Below is a small trained network, with its code and all its weights. Each question gives an input and a target symbol and asks what happens when units are switched off, that is, made to give their printed mean instead of their output.

import numpy as np


def w(rows, s, z=0):
    codes = np.array(rows[::2]) - 128.0
    scale = np.full(codes.shape[1], s)
    scale[-1] = z or s
    return codes * scale


def f(y):
    return y / 2 * (1 + np.tanh(0.7978845608 * (y + 0.044715 * y**3)))


def softmax(a):
    e = np.exp(a - a.max(-1, keepdims=True))
    return e / e.sum(-1, keepdims=True)


def log_softmax(a):
    a = a - a.max(-1, keepdims=True)
    return a - np.log(np.exp(a).sum(-1, keepdims=True))


def net(x, mask):
    ids = ['αβγδηλσψ'.index(c) for c in x.split()]
    T = len(ids)
    res = E[ids] + P[:T]
    u = 0
    for l in range(2):
        q, k, v = (res @ M[l].T for M in (Q, K, V))
        z = softmax(np.where(np.tri(T) > 0, q @ k.T / 2**0.5, -1e9)) @ v
        res = res + np.where(mask[u], z, O[l][:, -1]) @ O[l][:, :-1]
        u += 1
        y = f(res @ A[l][:, :-1].T + A[l][:, -1])
        res = res + np.where(mask[u : u + 12], y, B[l][:, -1]) @ B[l][:, :-1]
        u += 12
    return log_softmax(res[-1] @ U[:, :-1].T + U[:, -1])


Q, K, V, O, A, B = {}, {}, {}, {}, {}, {}
E = w([
[125,89,6,140],'α',
[116,102,77,242],'β',
[114,143,184,238],'γ',
[150,149,142,121],'δ',
[122,193,80,167],'η',
[51,158,97,120],'λ',
[218,55,153,126],'σ',
[74,179,93,131],'ψ',
],0.022)
P = w([
[8,110,103,83],'0',
[194,154,127,166],'1',
[199,162,122,169],'2',
[203,163,121,160],'3',
[221,140,142,141],'4',
[218,137,138,130],'5',
[227,138,140,131],'6',
[246,138,141,132],'7',
[255,144,145,139],'8',
],0.0093)
Q[0] = w([
[151,34,195,157],'L0H0',
[82,248,105,171],'L0H0',
],0.013)
K[0] = w([
[209,177,149,175],'L0H0',
[2,71,158,137],'L0H0',
],0.012)
V[0] = w([
[208,161,3,114],'L0H0',
[163,127,187,1],'L0H0',
],0.0044)
O[0] = w([
[140,176,255,179,121],'L0H0',
[50,224,63,137,3],'L0H0',
],0.0087,0.0039)
A[0] = w([
[86,98,129,2,13],'L0N0',
[60,138,139,50,131],'L0N1',
[67,247,165,159,159],'L0N2',
[113,216,80,40,207],'L0N3',
[255,166,120,188,178],'L0N4',
[11,134,232,181,64],'L0N5',
[81,115,126,57,115],'L0N6',
[50,125,120,19,4],'L0N7',
[96,165,104,82,182],'L0N8',
[83,180,17,116,56],'L0N9',
[162,155,38,99,202],'L0N10',
[100,56,48,195,122],'L0N11',
],0.0093,0.0048)
B[0] = w([
[6,115,110,130,125],'L0N0',
[77,203,47,144,131],'L0N1',
[205,253,197,120,152],'L0N2',
[184,188,2,168,159],'L0N3',
[41,124,111,75,254],'L0N4',
[115,235,167,188,135],'L0N5',
[66,175,51,117,126],'L0N6',
[14,216,121,105,129],'L0N7',
[171,200,44,95,138],'L0N8',
[108,80,154,62,147],'L0N9',
[194,103,105,157,166],'L0N10',
[222,183,156,166,162],'L0N11',
],0.0069,0.013)
Q[1] = w([
[252,130,255,135],'L1H0',
[28,213,9,135],'L1H0',
],0.0063)
K[1] = w([
[218,138,209,2],'L1H0',
[57,189,34,107],'L1H0',
],0.0083)
V[1] = w([
[42,106,155,126],'L1H0',
[180,71,254,177],'L1H0',
],0.0062)
O[1] = w([
[92,125,247,96,71],'L1H0',
[28,154,58,134,1],'L1H0',
],0.012,0.0057)
A[1] = w([
[159,71,20,71,150],'L1N0',
[70,66,38,215,128],'L1N1',
[90,210,190,62,75],'L1N2',
[180,173,157,195,93],'L1N3',
[146,90,29,225,35],'L1N4',
[128,108,202,50,2],'L1N5',
[109,136,53,116,158],'L1N6',
[129,122,129,117,169],'L1N7',
[90,252,148,155,95],'L1N8',
[62,112,203,103,134],'L1N9',
[116,153,89,200,9],'L1N10',
[98,137,141,162,115],'L1N11',
],0.012,0.0098)
B[1] = w([
[102,63,95,96,233],'L1N0',
[144,125,120,35,222],'L1N1',
[151,1,166,118,136],'L1N2',
[26,121,153,93,250],'L1N3',
[146,160,223,168,214],'L1N4',
[61,56,36,179,144],'L1N5',
[119,88,107,229,178],'L1N6',
[132,143,111,146,149],'L1N7',
[115,111,127,204,166],'L1N8',
[149,114,198,152,145],'L1N9',
[130,129,179,124,142],'L1N10',
[127,98,165,82,139],'L1N11',
],0.01,0.011)
U = w([
[142,193,50,226,165],'α',
[240,81,76,159,108],'β',
[224,235,92,30,211],'γ',
[1,113,132,176,114],'δ',
[171,171,84,173,176],'η',
[103,47,172,90,1],'λ',
[15,90,37,28,116],'σ',
[242,147,226,125,85],'ψ',
],0.0073,0.0071)

Each question gives the input, a string of symbols that net reads in full, and the target symbol t.
The units are the heads (2 rows each of Q, K, V and O) and the neurons (one row each of A and B). Each row of codes is followed by its name. A weight is (code - 128) times the scale printed after its matrix; where a second scale follows, it is the last column's (O, A, B and U).
mask holds one flag per unit, layer by layer, with each layer's heads first. A switched-off unit (its flag False) gives its mean, the last column of its rows in O or B, instead of its output. The means were averaged over made-up inputs and are rounded, as every weight is.
A unit's drop is (log p(t) with every unit on - log p(t) with that unit switched off) / (log p(t) with every unit on - log p(t) with every unit switched off).
The circuit of an input: a set's keep is (log p(t) with only the set's units on - log p(t) with every unit switched off) / (log p(t) with every unit on - log p(t) with every unit switched off). Starting from the 12 units with the biggest drops (on a tie, the unit counted first), units are removed one at a time, each time the one whose removal leaves the highest keep (on an exact tie, the one counted first), for as long as the keep stays at least 0.8.
units of the circuit, in order: the units of the circuit, biggest drop first
unit that matters most: the unit with the biggest drop
k most important neurons: the k neurons with the biggest drops, biggest first
top k neurons in layer l: the k neurons of layer l with the biggest drops, biggest first
drop when u is switched off: that unit's drop, to one decimal
input α γ λ ψ γ δ γ ψ β, target ψ: units of the circuit, in order : (L1N4)
input α η σ δ, target λ: 2 most important neurons : (L0N4, L1N2)
input γ δ δ, target σ: 2 most important neurons : (L1N0, L0N11)
input λ η δ η α σ β η, target λ: 2 most important neurons : (L1N3, L1N5)
input δ η λ η, target γ: units of the circuit, in order : (L1H0, L0H0, L0N2, L1N6)
input β δ δ δ γ σ σ ψ, target σ: units of the circuit, in order : (L0H0, L1H0)
input α δ α γ α λ λ ψ, target δ: top 2 neurons in layer 1 : (L1N8, L1N2)
input α ψ η, target δ: top 2 neurons in layer 0 : (L0N2, L0N3)
input λ δ ψ, target λ: top 3 neurons in layer 1 : (L1N3, L1N5, L1N4)
input σ α δ, target α: units of the circuit, in order : (L1H0, L1N1)
input η α η δ γ γ δ η, target α: top 2 neurons in layer 0 : (L0N2, L0N9)
input ψ λ ψ σ δ ψ ψ δ ψ, target ψ: 2 most important neurons : (L0N4, L0N3)
input λ β λ δ, target β: 3 most important neurons : (L1N3, L1N1, L0N2)
input ψ λ ψ, target ψ: units of the circuit, in order : (L1H0)
input λ β λ δ γ λ, target λ: 3 most important neurons : (L1N5, L1N3, L0N7)
input γ ψ δ, target σ: 2 most important neurons : (L0N11, L1N0)
input β γ ψ λ λ σ γ δ ψ, target σ: top 3 neurons in layer 0 : (L0N2, L0N11, L0N5)
input α γ σ δ δ λ δ ψ, target δ: top 2 neurons in layer 0 : (L0N2, L0N9)
input δ β δ δ β ψ, target γ: top 2 neurons in layer 0 : (L0N2, L0N1)
input η λ δ σ λ λ ψ, target α: unit that matters most : L0N4
input δ λ λ, target γ: top 2 neurons in layer 0 : (L0N4, L0N3)
input α η λ, target δ: top 3 neurons in layer 0 : (L0N5, L0N2, L0N4)
input δ β β σ σ γ, target δ: 2 most important neurons : (L0N5, L1N8)
input γ ψ γ γ λ δ δ ψ η, target β: 2 most important neurons : (L1N0, L1N3)
input γ λ α, target β: top 2 neurons in layer 0 : (L0N11, L0N10)
input η β σ ψ, target α: drop when L1N8 is switched off : 0.2
input λ σ λ, target λ: drop when L0N2 is switched off : 0.0
input γ σ α ψ ψ β λ, target β: top 2 neurons in layer 0 : (L0N4, L0N3)
